Here is a tiny trained network, its code and every weight. The questions are about switching its units off for an input and a target symbol, where a switched-off unit gives its printed mean instead of its output.

import numpy as np


def w(rows, s, z=0):
    codes = np.array(rows[::2]) - 128.0
    scale = np.full(codes.shape[1], s)
    scale[-1] = z or s
    return codes * scale


def norm(h):
    return h / np.sqrt((h * h).mean(-1, keepdims=True) + 1e-5)


def f(y):
    return y / 2 * (1 + np.tanh(0.7978845608 * (y + 0.044715 * y**3)))


def softmax(a):
    e = np.exp(a - a.max(-1, keepdims=True))
    return e / e.sum(-1, keepdims=True)


def log_softmax(a):
    a = a - a.max(-1, keepdims=True)
    return a - np.log(np.exp(a).sum(-1, keepdims=True))


def net(x, mask):
    ids = ['ΔΘΞΣΦαβεζηλμπτω'.index(c) for c in x.split()]
    T = len(ids)
    res = E[ids] + P[:T]
    r = norm(res)
    for j in range(3):
        rows = slice(3 * j, 3 * j + 3)
        q, k, v = (r @ M[0][rows].T for M in (Q, K, V))
        z = softmax(np.where(np.tri(T) > 0, q @ k.T / 3**0.5, -1e9)) @ v
        o = O[0][rows]
        res = res + np.where(mask[j], z, o[:, -1]) @ o[:, :-1]
    y = f(norm(res) @ A[0][:, :-1].T + A[0][:, -1])
    res = res + np.where(mask[3:27], y, B[0][:, -1]) @ B[0][:, :-1]
    return log_softmax(norm(res)[-1] @ U[:, :-1].T + U[:, -1])


Q, K, V, O, A, B = {}, {}, {}, {}, {}, {}
E = w([
[129,124,128,146,115,186],'Δ',
[139,129,47,143,130,125],'Θ',
[78,162,135,114,147,104],'Ξ',
[81,132,113,121,112,162],'Σ',
[107,157,149,131,97,171],'Φ',
[125,2,130,130,123,123],'α',
[91,127,126,124,175,110],'β',
[80,163,144,113,113,135],'ε',
[114,178,171,123,123,122],'ζ',
[129,126,143,144,186,118],'η',
[148,161,171,142,157,117],'λ',
[72,132,120,113,141,129],'μ',
[113,156,151,127,174,92],'π',
[157,132,154,157,157,150],'τ',
[149,160,163,148,115,166],'ω',
],0.0064)
P = w([
[195,190,86,21,148,151],'0',
[156,168,68,94,170,180],'1',
[125,154,78,150,174,185],'2',
[103,137,110,182,168,172],'3',
[84,131,116,210,150,150],'4',
[81,123,126,226,129,123],'5',
[77,113,128,251,98,84],'6',
],0.0019)
Q[0] = w([
[95,3,91,137,172,104],'head 0',
[71,97,107,110,48,197],'head 0',
[51,183,115,69,132,63],'head 0',
[115,147,133,159,140,146],'head 1',
[116,139,133,140,137,133],'head 1',
[146,126,107,118,119,123],'head 1',
[137,169,87,143,130,118],'head 2',
[118,127,118,130,124,121],'head 2',
[140,158,89,141,129,129],'head 2',
],0.023)
K[0] = w([
[107,2,33,128,183,105],'head 0',
[67,101,78,108,26,206],'head 0',
[10,188,133,66,140,56],'head 0',
[116,77,149,149,110,112],'head 1',
[121,109,136,139,121,125],'head 1',
[141,134,91,119,134,130],'head 1',
[119,178,99,178,127,109],'head 2',
[109,144,123,129,140,129],'head 2',
[124,164,97,181,120,118],'head 2',
],0.018)
V[0] = w([
[103,27,136,206,95,87],'head 0',
[127,34,120,66,152,146],'head 0',
[166,165,122,2,187,195],'head 0',
[116,180,139,21,197,210],'head 1',
[195,50,45,50,95,88],'head 1',
[197,131,138,7,181,193],'head 1',
[171,236,93,34,113,111],'head 2',
[145,113,117,66,142,156],'head 2',
[198,105,105,39,135,120],'head 2',
],0.0062)
O[0] = w([
[108,121,139,44,42,146,58],'head 0',
[145,93,98,164,38,130,69],'head 0',
[170,126,87,253,150,123,164],'head 0',
[124,138,112,40,42,45,254],'head 1',
[55,13,229,99,114,189,26],'head 1',
[103,74,116,24,73,105,180],'head 1',
[113,237,89,98,152,124,191],'head 2',
[128,162,140,103,89,112,146],'head 2',
[200,139,102,73,94,107,111],'head 2',
],0.0045,0.004)
A[0] = w([
[147,182,76,76,137,83,136],'neuron 0',
[181,197,127,7,116,97,59],'neuron 1',
[130,117,142,141,133,124,109],'neuron 2',
[121,139,114,135,102,122,129],'neuron 3',
[136,131,133,116,127,116,70],'neuron 4',
[131,128,120,138,123,112,128],'neuron 5',
[109,113,148,152,116,139,42],'neuron 6',
[135,126,135,126,128,119,65],'neuron 7',
[131,124,116,153,114,93,123],'neuron 8',
[170,113,164,154,55,187,52],'neuron 9',
[184,165,154,167,76,75,154],'neuron 10',
[147,123,97,93,142,143,117],'neuron 11',
[167,93,231,141,173,102,2],'neuron 12',
[130,113,141,145,138,120,85],'neuron 13',
[127,131,125,125,125,129,134],'neuron 14',
[127,130,126,125,126,130,133],'neuron 15',
[164,184,160,73,107,130,105],'neuron 16',
[135,134,131,113,126,116,62],'neuron 17',
[133,126,119,59,83,139,57],'neuron 18',
[140,150,129,89,123,121,88],'neuron 19',
[130,123,133,134,132,125,116],'neuron 20',
[130,112,141,145,138,119,74],'neuron 21',
[130,115,141,142,136,119,94],'neuron 22',
[130,137,147,133,163,130,113],'neuron 23',
],0.011,0.0033)
B[0] = w([
[170,132,105,147,107,157,254],'neuron 0',
[85,84,252,106,175,148,207],'neuron 1',
[125,118,116,123,119,143,120],'neuron 2',
[119,145,132,134,141,122,142],'neuron 3',
[122,113,127,130,127,144,123],'neuron 4',
[124,139,129,122,125,124,136],'neuron 5',
[126,127,120,152,117,169,119],'neuron 6',
[124,114,121,127,128,146,120],'neuron 7',
[120,153,130,118,120,122,141],'neuron 8',
[137,168,158,160,154,99,124],'neuron 9',
[109,159,54,147,117,95,165],'neuron 10',
[118,157,159,138,131,132,146],'neuron 11',
[123,169,146,43,137,98,126],'neuron 12',
[126,118,112,116,121,146,119],'neuron 13',
[127,130,130,130,131,126,131],'neuron 14',
[127,129,130,130,130,127,130],'neuron 15',
[151,109,194,129,143,161,147],'neuron 16',
[122,112,128,129,128,146,124],'neuron 17',
[142,161,98,143,127,115,135],'neuron 18',
[120,106,152,127,134,157,139],'neuron 19',
[128,125,123,124,124,132,124],'neuron 20',
[126,116,111,116,123,150,118],'neuron 21',
[126,118,113,119,120,145,119],'neuron 22',
[120,126,120,124,91,118,130],'neuron 23',
],0.024,0.012)
U = w([
[160,124,250,149,178,198,218],'Δ',
[199,243,46,193,111,109,184],'Θ',
[2,143,99,140,173,40,252],'Ξ',
[65,19,57,192,115,186,139],'Σ',
[102,131,136,79,96,89,128],'Φ',
[172,39,151,138,28,48,136],'α',
[124,103,104,103,122,135,67],'β',
[123,118,112,113,129,132,27],'ε',
[124,115,115,105,122,123,36],'ζ',
[131,119,111,68,119,119,93],'η',
[129,114,109,94,129,128,46],'λ',
[112,95,110,123,116,141,46],'μ',
[133,123,117,93,127,125,38],'π',
[153,133,122,64,132,113,63],'τ',
[136,125,113,100,127,132,23],'ω',
],0.0067,0.0038)

Each question gives the input, a string of symbols that net reads in full, and the target symbol t.
The units are the heads (3 rows each of Q, K, V and O) and the neurons (one row each of A and B). Each row of codes is followed by its name. A weight is (code - 128) times the scale printed after its matrix; where a second scale follows, it is the last column's (O, A, B and U).
mask holds one flag per unit, heads first, then neurons. A switched-off unit (its flag False) gives its mean, the last column of its rows in O or B, instead of its output. The means were averaged over made-up inputs and are rounded, as every weight is.
A unit's drop is (log p(t) with every unit on - log p(t) with that unit switched off) / (log p(t) with every unit on - log p(t) with every unit switched off).
The circuit of an input: a set's keep is (log p(t) with only the set's units on - log p(t) with every unit switched off) / (log p(t) with every unit on - log p(t) with every unit switched off). Starting from the 12 units with the biggest drops (on a tie, the unit counted first), units are removed one at a time, each time the one whose removal leaves the highest keep (on an exact tie, the one counted first), for as long as the keep stays at least 0.8.
units of the circuit, in order: the units of the circuit, biggest drop first
unit that matters most: the unit with the biggest drop
k most important neurons: the k neurons with the biggest drops, biggest first
heads that matter: for each layer, one digit per head in row order, 1 if its drop is at least 0.15 and else 0, layers parted by /
input Φ Θ β Δ β, target Θ: unit that matters most => neuron 1
input Σ π Δ Σ, target Θ: units of the circuit, in order => head 0; neuron 1
input Φ Φ τ τ, target Θ: 2 most important neurons => neuron 10; neuron 1
input η Φ Δ Θ η Φ, target Θ: units of the circuit, in order => neuron 1; head 1
input ζ Δ Φ Φ, target Θ: units of the circuit, in order => head 0; neuron 1
input Σ Θ π ω Σ α, target α: units of the circuit, in order => head 2; neuron 1; head 0
input Θ ω η Θ Θ Θ ω, target Θ: heads that matter => 000
input η Ξ ε Δ Δ, target Θ: heads that matter => 001
input Θ Θ Θ Θ, target Σ: 4 most important neurons => neuron 1; neuron 0; neuron 10; neuron 16
input α Δ Σ, target Σ: heads that matter => 010
input π Θ Θ ω τ λ λ, target Θ: units of the circuit, in order => head 1; neuron 1
input Σ Ξ Ξ, target Θ: heads that matter => 100
input Δ Θ Θ α, target α: heads that matter => 111
input ω η ω, target Θ: heads that matter => 100
input β Θ β, target Θ: unit that matters most => head 0
input β λ ω η μ Θ λ, target Θ: units of the circuit, in order => neuron 1; head 1
input μ Θ Θ Δ η μ, target Θ: heads that matter => 000
input μ Θ Ξ Θ β τ Θ, target Ξ: heads that matter => 111
input Φ τ Φ τ, target Θ: heads that matter => 000
input Ξ Δ ω ζ η η Ξ, target Θ: units of the circuit, in order => neuron 1; head 1
input ω Θ Θ Φ β η Θ, target Ξ: unit that matters most => neuron 0
